Below are the code and all the weights of a small trained network. Each question names an input and a class and asks about switching units off, where a switched-off unit gives its printed mean instead of its output.

import numpy as np


def w(rows, s, z=0):
    codes = np.array(rows[::2]) - 128.0
    scale = np.full(codes.shape[1], s)
    scale[-1] = z or s
    return codes * scale


def f(y):
    return np.maximum(y, 0)


def log_softmax(a):
    a = a - a.max(-1, keepdims=True)
    return a - np.log(np.exp(a).sum(-1, keepdims=True))


def net(x, mask):
    res = np.array(x, float).reshape(1, 6) / 4 @ E
    y = f(res @ A[0][:, :-1].T + A[0][:, -1])
    res = res + np.where(mask, y, B[0][:, -1]) @ B[0][:, :-1]
    return log_softmax(res[-1] @ U[:, :-1].T + U[:, -1])


A, B = {}, {}
E = w([
[155,133,132,100,135,115,118,136,130],'x0',
[98,119,134,140,133,135,154,79,131],'x1',
[147,194,57,96,120,249,100,41,104],'x2',
[142,143,161,89,134,112,118,92,156],'x3',
[188,159,222,190,137,112,110,108,5],'x4',
[71,217,78,157,79,57,161,153,76],'x5',
],0.013)
A[0] = w([
[96,129,78,112,105,95,146,139,198,213],'neuron 0',
[76,123,73,103,131,93,139,148,208,45],'neuron 1',
[118,98,62,94,87,101,158,134,186,122],'neuron 2',
[191,174,192,215,171,149,102,103,89,38],'neuron 3',
[121,218,90,100,52,82,197,131,108,102],'neuron 4',
[99,130,61,93,120,107,181,145,208,177],'neuron 5',
[128,9,169,126,129,149,50,115,112,70],'neuron 6',
[82,100,106,83,111,115,122,140,150,69],'neuron 7',
[113,178,134,100,163,196,136,144,176,132],'neuron 8',
[93,126,131,105,129,133,73,187,85,130],'neuron 9',
[90,112,67,36,109,180,141,129,143,122],'neuron 10',
[75,108,138,131,96,140,104,117,83,103],'neuron 11',
[124,128,100,81,153,204,136,120,173,149],'neuron 12',
[112,164,183,150,78,37,144,126,73,115],'neuron 13',
[123,162,90,97,64,161,152,128,142,220],'neuron 14',
[146,190,92,116,106,179,103,81,87,15],'neuron 15',
[157,170,150,62,141,120,184,116,107,111],'neuron 16',
[89,28,155,125,152,73,110,164,170,5],'neuron 17',
[107,100,135,133,119,123,139,133,114,143],'neuron 18',
[182,43,177,158,139,177,110,120,131,144],'neuron 19',
[107,181,97,94,126,185,92,95,75,140],'neuron 20',
[87,62,204,141,148,65,154,200,173,167],'neuron 21',
[127,158,169,160,63,78,162,140,144,108],'neuron 22',
[135,85,73,105,83,212,79,106,163,137],'neuron 23',
[155,103,119,178,114,17,117,131,114,137],'neuron 24',
],0.011,0.012)
B[0] = w([
[127,106,105,89,87,224,91,83,104,233],'neuron 0',
[201,242,224,229,179,68,204,146,127,191],'neuron 1',
[186,203,128,178,81,153,166,103,112,200],'neuron 2',
[155,151,123,79,60,150,111,122,82,194],'neuron 3',
[212,178,140,150,64,169,114,99,93,208],'neuron 4',
[153,162,122,119,75,157,101,83,93,235],'neuron 5',
[166,164,157,175,100,107,170,133,103,178],'neuron 6',
[120,163,140,135,122,69,147,164,94,159],'neuron 7',
[123,122,94,123,141,109,99,134,181,170],'neuron 8',
[101,115,153,138,94,119,150,139,125,151],'neuron 9',
[97,69,95,92,133,115,117,151,157,200],'neuron 10',
[125,148,115,149,136,139,138,115,161,140],'neuron 11',
[86,71,126,119,144,107,113,147,152,194],'neuron 12',
[87,52,118,117,208,56,95,237,166,212],'neuron 13',
[121,128,153,139,176,98,182,172,152,214],'neuron 14',
[240,254,209,209,142,84,221,141,65,172],'neuron 15',
[93,154,125,132,113,125,149,147,127,145],'neuron 16',
[103,102,59,63,110,183,47,48,88,177],'neuron 17',
[128,79,140,164,138,127,150,103,121,151],'neuron 18',
[181,177,125,151,71,153,135,98,61,204],'neuron 19',
[161,151,108,84,91,191,69,57,105,200],'neuron 20',
[183,217,170,168,85,161,134,52,88,251],'neuron 21',
[128,90,83,112,159,105,149,107,164,178],'neuron 22',
[66,76,68,93,161,85,92,178,207,198],'neuron 23',
[107,77,145,142,144,62,117,152,189,203],'neuron 24',
],0.0099,0.019)
U = w([
[118,164,114,73,63,214,107,88,100,3],'0',
[139,203,191,166,106,100,193,120,107,215],'1',
[7,60,110,96,202,71,136,174,188,173],'2',
],0.012,0.0033)

Each question gives the input, the list of numbers given to net, and the class t.
The units are the neurons (one row each of A and B). Each row of codes is followed by its name. A weight is (code - 128) times the scale printed after its matrix; where a second scale follows, it is the last column's (A, B and U).
mask holds one flag per neuron, in row order. A switched-off neuron (its flag False) gives its mean, the last column of its row in B, instead of its output. The means were averaged over made-up inputs and are rounded, as every weight is.
A unit's drop is (log p(t) with every unit on - log p(t) with that unit switched off) / (log p(t) with every unit on - log p(t) with every unit switched off).
The circuit of an input: a set's keep is (log p(t) with only the set's units on - log p(t) with every unit switched off) / (log p(t) with every unit on - log p(t) with every unit switched off). Starting from the 12 units with the biggest drops (on a tie, the unit counted first), units are removed one at a time, each time the one whose removal leaves the highest keep (on an exact tie, the one counted first), for as long as the keep stays at least 0.8.
units of the circuit, in order: the units of the circuit, biggest drop first
unit that matters most: the unit with the biggest drop
k most important neurons: the k neurons with the biggest drops, biggest first
drop of u: that unit's drop, to one decimal
input [-7,2,-1,-8,-1,-1], class 0: 4 most important neurons -> [neuron 1; neuron 15; neuron 13; neuron 6]
input [8,3,1,-1,5,-3], class 0: unit that matters most -> neuron 1
input [-1,-2,8,-6,8,4], class 1: 2 most important neurons -> [neuron 15; neuron 0]
input [6,8,-8,7,-8,-2], class 0: 3 most important neurons -> [neuron 17; neuron 0; neuron 5]
input [-7,-7,-7,-3,-7,-3], class 0: 3 most important neurons -> [neuron 17; neuron 0; neuron 5]
input [2,-2,-4,4,-4,-1], class 0: 2 most important neurons -> [neuron 17; neuron 0]
input [-6,7,1,-5,5,-5], class 0: 4 most important neurons -> [neuron 1; neuron 15; neuron 3; neuron 14]
input [-4,5,-3,2,-3,-1], class 0: 3 most important neurons -> [neuron 15; neuron 0; neuron 17]
input [8,1,-7,5,0,-7], class 0: 2 most important neurons -> [neuron 17; neuron 1]
input [-8,3,-8,-4,1,5], class 2: 2 most important neurons -> [neuron 13; neuron 24]
input [5,8,-7,5,-8,-3], class 0: 3 most important neurons -> [neuron 17; neuron 0; neuron 5]
input [-8,7,7,2,7,3], class 1: 3 most important neurons -> [neuron 15; neuron 0; neuron 17]
input [-8,3,-6,-2,-2,-1], class 0: 4 most important neurons -> [neuron 17; neuron 15; neuron 14; neuron 0]
input [-3,7,-5,-3,-3,-4], class 0: units of the circuit, in order -> [neuron 17]
input [-3,-8,0,1,8,8], class 2: 2 most important neurons -> [neuron 13; neuron 21]
input [3,7,8,7,4,5], class 1: 2 most important neurons -> [neuron 15; neuron 0]
input [-5,-7,2,-6,0,-2], class 2: drop of neuron 21 -> 0.2
input [-8,4,8,7,-3,-2], class 2: drop of neuron 23 -> 0.3
input [1,-3,-7,1,-4,-4], class 0: drop of neuron 17 -> 3.3
input [8,-5,4,-7,-4,-7], class 2: unit that matters most -> neuron 23
input [8,-7,-8,-5,6,2], class 2: drop of neuron 13 -> 0.6
